Here is a tiny trained network, its code and every weight. The questions are about switching its units off for an input and a target symbol, where a switched-off unit gives its printed mean instead of its output.

import numpy as np


def w(rows, s, z=0):
    codes = np.array(rows[::2]) - 128.0
    scale = np.full(codes.shape[1], s)
    scale[-1] = z or s
    return codes * scale


def norm(h):
    return h / np.sqrt((h * h).mean(-1, keepdims=True) + 1e-5)


def f(y):
    return y / 2 * (1 + np.tanh(0.7978845608 * (y + 0.044715 * y**3)))


def softmax(a):
    e = np.exp(a - a.max(-1, keepdims=True))
    return e / e.sum(-1, keepdims=True)


def log_softmax(a):
    a = a - a.max(-1, keepdims=True)
    return a - np.log(np.exp(a).sum(-1, keepdims=True))


def net(x, mask):
    ids = ['ΞΨΩεηπσφ'.index(c) for c in x.split()]
    T = len(ids)
    res = E[ids] + P[:T]
    u = 0
    for l in range(2):
        r = norm(res)
        for j in range(2):
            rows = slice(3 * j, 3 * j + 3)
            q, k, v = (r @ M[l][rows].T for M in (Q, K, V))
            z = softmax(np.where(np.tri(T) > 0, q @ k.T / 3**0.5, -1e9)) @ v
            o = O[l][rows]
            res = res + np.where(mask[u + j], z, o[:, -1]) @ o[:, :-1]
        u += 2
        y = f(norm(res) @ A[l][:, :-1].T + A[l][:, -1])
        res = res + np.where(mask[u : u + 4], y, B[l][:, -1]) @ B[l][:, :-1]
        u += 4
    return log_softmax(norm(res)[-1] @ U[:, :-1].T + U[:, -1])


Q, K, V, O, A, B = {}, {}, {}, {}, {}, {}
E = w([
[91,179,133,155,185,113,203,179,120],'Ξ',
[6,66,129,115,208,87,191,157,33],'Ψ',
[85,142,80,184,125,60,94,115,170],'Ω',
[145,92,57,52,95,84,112,55,41],'ε',
[129,48,159,223,82,171,110,143,191],'η',
[108,95,167,127,116,77,82,106,177],'π',
[49,182,193,119,253,95,112,5,136],'σ',
[65,117,104,35,87,238,123,22,117],'φ',
],0.018)
P = w([
[44,118,12,114,153,126,17,153,162],'0',
[48,149,120,137,119,125,79,81,95],'1',
[77,123,93,137,122,119,119,117,106],'2',
[96,148,125,99,143,120,112,137,161],'3',
[124,146,130,104,147,124,150,126,153],'4',
[145,117,127,105,195,128,166,167,124],'5',
[105,136,112,96,177,127,194,124,183],'6',
[164,141,111,101,191,146,228,148,121],'7',
],0.011)
Q[0] = w([
[58,80,166,108,226,123,191,145,123],'0.h0',
[254,108,102,105,72,123,175,118,143],'0.h0',
[90,95,96,136,116,123,176,122,128],'0.h0',
[40,159,114,130,251,117,127,169,210],'0.h1',
[125,72,230,167,99,160,28,144,121],'0.h1',
[99,149,144,106,142,72,105,130,101],'0.h1',
],0.0089)
K[0] = w([
[119,69,197,63,121,87,168,154,193],'0.h0',
[254,126,136,223,177,117,115,178,59],'0.h0',
[107,103,115,104,131,75,95,193,205],'0.h0',
[62,146,248,119,72,198,167,160,192],'0.h1',
[154,143,146,162,152,63,97,185,134],'0.h1',
[33,92,158,42,110,76,62,117,154],'0.h1',
],0.007)
V[0] = w([
[117,174,148,198,203,93,77,124,75],'0.h0',
[105,80,128,103,100,44,140,51,176],'0.h0',
[130,183,3,156,80,81,82,134,69],'0.h0',
[46,158,89,158,124,120,123,82,172],'0.h1',
[117,116,144,191,38,51,119,181,147],'0.h1',
[194,121,116,84,44,174,168,97,155],'0.h1',
],0.0069)
O[0] = w([
[73,254,131,76,104,124,177,92,175,154],'0.h0',
[220,184,112,93,157,157,163,120,118,254],'0.h0',
[105,195,126,107,175,173,119,157,104,113],'0.h0',
[247,82,168,161,108,91,127,236,88,227],'0.h1',
[175,134,123,183,78,133,169,35,127,168],'0.h1',
[86,166,126,209,223,117,55,105,208,54],'0.h1',
],0.0082,0.0084)
A[0] = w([
[107,160,55,198,49,74,92,170,94,111],'0.n0',
[173,149,85,64,149,75,158,182,28,28],'0.n1',
[144,102,241,155,101,253,155,217,144,79],'0.n2',
[67,177,67,211,176,47,206,230,153,251],'0.n3',
],0.0063,0.0025)
B[0] = w([
[15,56,215,176,193,39,176,81,62,145],'0.n0',
[142,164,166,160,94,143,15,15,255,254],'0.n1',
[55,227,65,142,174,127,144,73,194,183],'0.n2',
[120,105,133,155,151,23,189,32,13,216],'0.n3',
],0.0076,0.005)
Q[1] = w([
[24,109,147,80,148,198,95,255,121],'1.h0',
[172,187,235,57,131,91,140,191,237],'1.h0',
[95,108,215,90,179,58,188,151,72],'1.h0',
[127,153,104,165,76,77,124,102,99],'1.h1',
[157,125,60,143,194,154,170,63,90],'1.h1',
[172,161,181,132,153,39,237,36,79],'1.h1',
],0.0087)
K[1] = w([
[64,154,101,90,89,156,90,133,106],'1.h0',
[142,176,188,119,40,165,152,31,109],'1.h0',
[103,124,133,161,54,126,143,166,179],'1.h0',
[166,99,133,129,133,137,83,99,163],'1.h1',
[112,127,130,63,184,177,129,95,196],'1.h1',
[244,8,128,107,122,202,222,97,210],'1.h1',
],0.011)
V[1] = w([
[145,214,188,196,125,89,83,93,250],'1.h0',
[39,106,212,149,190,110,183,183,64],'1.h0',
[155,181,45,222,117,2,183,178,60],'1.h0',
[147,14,164,99,99,15,67,152,112],'1.h1',
[216,98,189,113,82,71,111,192,178],'1.h1',
[195,109,109,29,81,106,81,114,39],'1.h1',
],0.0078)
O[1] = w([
[185,45,59,154,84,127,219,124,60,204],'1.h0',
[108,159,98,138,90,143,179,90,162,36],'1.h0',
[180,96,86,108,127,226,2,175,138,152],'1.h0',
[195,116,195,144,124,177,158,126,137,219],'1.h1',
[189,181,201,21,90,178,102,140,176,255],'1.h1',
[150,61,133,167,168,184,183,252,217,207],'1.h1',
],0.0081,0.0085)
A[1] = w([
[48,166,87,134,122,186,127,221,44,106],'1.n0',
[108,143,143,61,188,125,215,176,104,3],'1.n1',
[175,7,194,152,93,122,101,99,130,98],'1.n2',
[6,1,93,42,52,209,146,179,156,52],'1.n3',
],0.0079,0.003)
B[1] = w([
[224,140,41,126,95,194,129,153,129,139],'1.n0',
[119,165,86,166,86,176,2,130,187,157],'1.n1',
[149,155,158,155,138,141,61,115,199,254],'1.n2',
[111,38,228,96,33,115,153,156,122,151],'1.n3',
],0.013,0.0065)
U = w([
[78,35,128,74,53,172,122,161,89,145],'Ξ',
[52,198,127,93,133,153,122,116,203,148],'Ψ',
[180,168,30,118,87,192,129,153,79,52],'Ω',
[108,76,105,150,248,114,144,190,116,236],'ε',
[159,59,113,203,105,109,47,50,149,2],'η',
[242,116,188,122,158,135,154,144,162,127],'π',
[144,116,122,86,115,67,221,47,87,218],'σ',
[110,69,138,151,167,109,137,116,159,82],'φ',
],0.011,0.005)

Each question gives the input, a string of symbols that net reads in full, and the target symbol t.
The units are the heads (3 rows each of Q, K, V and O) and the neurons (one row each of A and B). Each row of codes is followed by its name. A weight is (code - 128) times the scale printed after its matrix; where a second scale follows, it is the last column's (O, A, B and U).
mask holds one flag per unit, layer by layer, with each layer's heads first. A switched-off unit (its flag False) gives its mean, the last column of its rows in O or B, instead of its output. The means were averaged over made-up inputs and are rounded, as every weight is.
A unit's drop is (log p(t) with every unit on - log p(t) with that unit switched off) / (log p(t) with every unit on - log p(t) with every unit switched off).
The circuit of an input: a set's keep is (log p(t) with only the set's units on - log p(t) with every unit switched off) / (log p(t) with every unit on - log p(t) with every unit switched off). Starting from all 12 units, units are removed one at a time, each time the one whose removal leaves the highest keep (on an exact tie, the one counted first), for as long as the keep stays at least 0.8.
circuit, biggest first: the units of the circuit, biggest drop first
unit that matters most: the unit with the biggest drop
top k neurons: the k neurons with the biggest drops, biggest first
top k neurons in layer l: the k neurons of layer l with the biggest drops, biggest first
heads that matter: for each layer, one digit per head in row order, 1 if its drop is at least 0.15 and else 0, layers parted by /
input η Ξ π π π π φ Ξ, target ε: heads that matter -> 11 / 01
input Ψ Ψ ε, target Ψ: unit that matters most -> 1.h0
input Ω π η, target Ω: heads that matter -> 10 / 11
input π η σ Ξ, target σ: circuit, biggest first -> 1.h1, 0.n3
input Ω ε η, target Ω: top 3 neurons -> 0.n2, 1.n0, 0.n1
input Ψ σ Ψ, target Ξ: top 2 neurons in layer 1 -> 1.n3, 1.n2
input σ π Ψ, target π: circuit, biggest first -> 0.n1, 1.h1, 0.n3
input φ π η π Ω Ψ Ψ η, target Ψ: circuit, biggest first -> 1.h0, 0.n2, 0.h1
input ε Ξ η ε Ψ, target σ: heads that matter -> 01 / 01
input σ Ω Ψ Ψ, target Ξ: heads that matter -> 11 / 00
input η φ ε, target η: heads that matter -> 00 / 01
input Ω φ π Ξ Ψ Ψ φ, target Ψ: circuit, biggest first -> 1.h0, 0.h1
input η φ Ω, target ε: heads that matter -> 10 / 00
input η σ η Ψ σ Ω, target σ: heads that matter -> 00 / 00
input Ξ π η, target Ξ: top 4 neurons -> 1.n3, 0.n1, 0.n2, 1.n2
input σ π η, target σ: heads that matter -> 10 / 11
input η σ η Ξ π Ξ π η, target Ξ: heads that matter -> 11 / 11
input φ π η Ξ π σ φ, target Ψ: top 4 neurons -> 0.n3, 0.n1, 1.n1, 0.n2
input φ Ξ Ξ, target ε: unit that matters most -> 0.n3
input η η Ψ φ ε ε Ψ, target ε: heads that matter -> 01 / 00
input Ξ π φ σ, target ε: circuit, biggest first -> 1.h1
input η ε π η, target ε: circuit, biggest first -> 0.n3, 1.h1, 0.h0
input π η π π η Ω Ψ, target σ: heads that matter -> 00 / 01
input Ξ π ε, target Ξ: heads that matter -> 11 / 01
input Ψ σ Ψ η ε, target Ψ: heads that matter -> 11 / 10
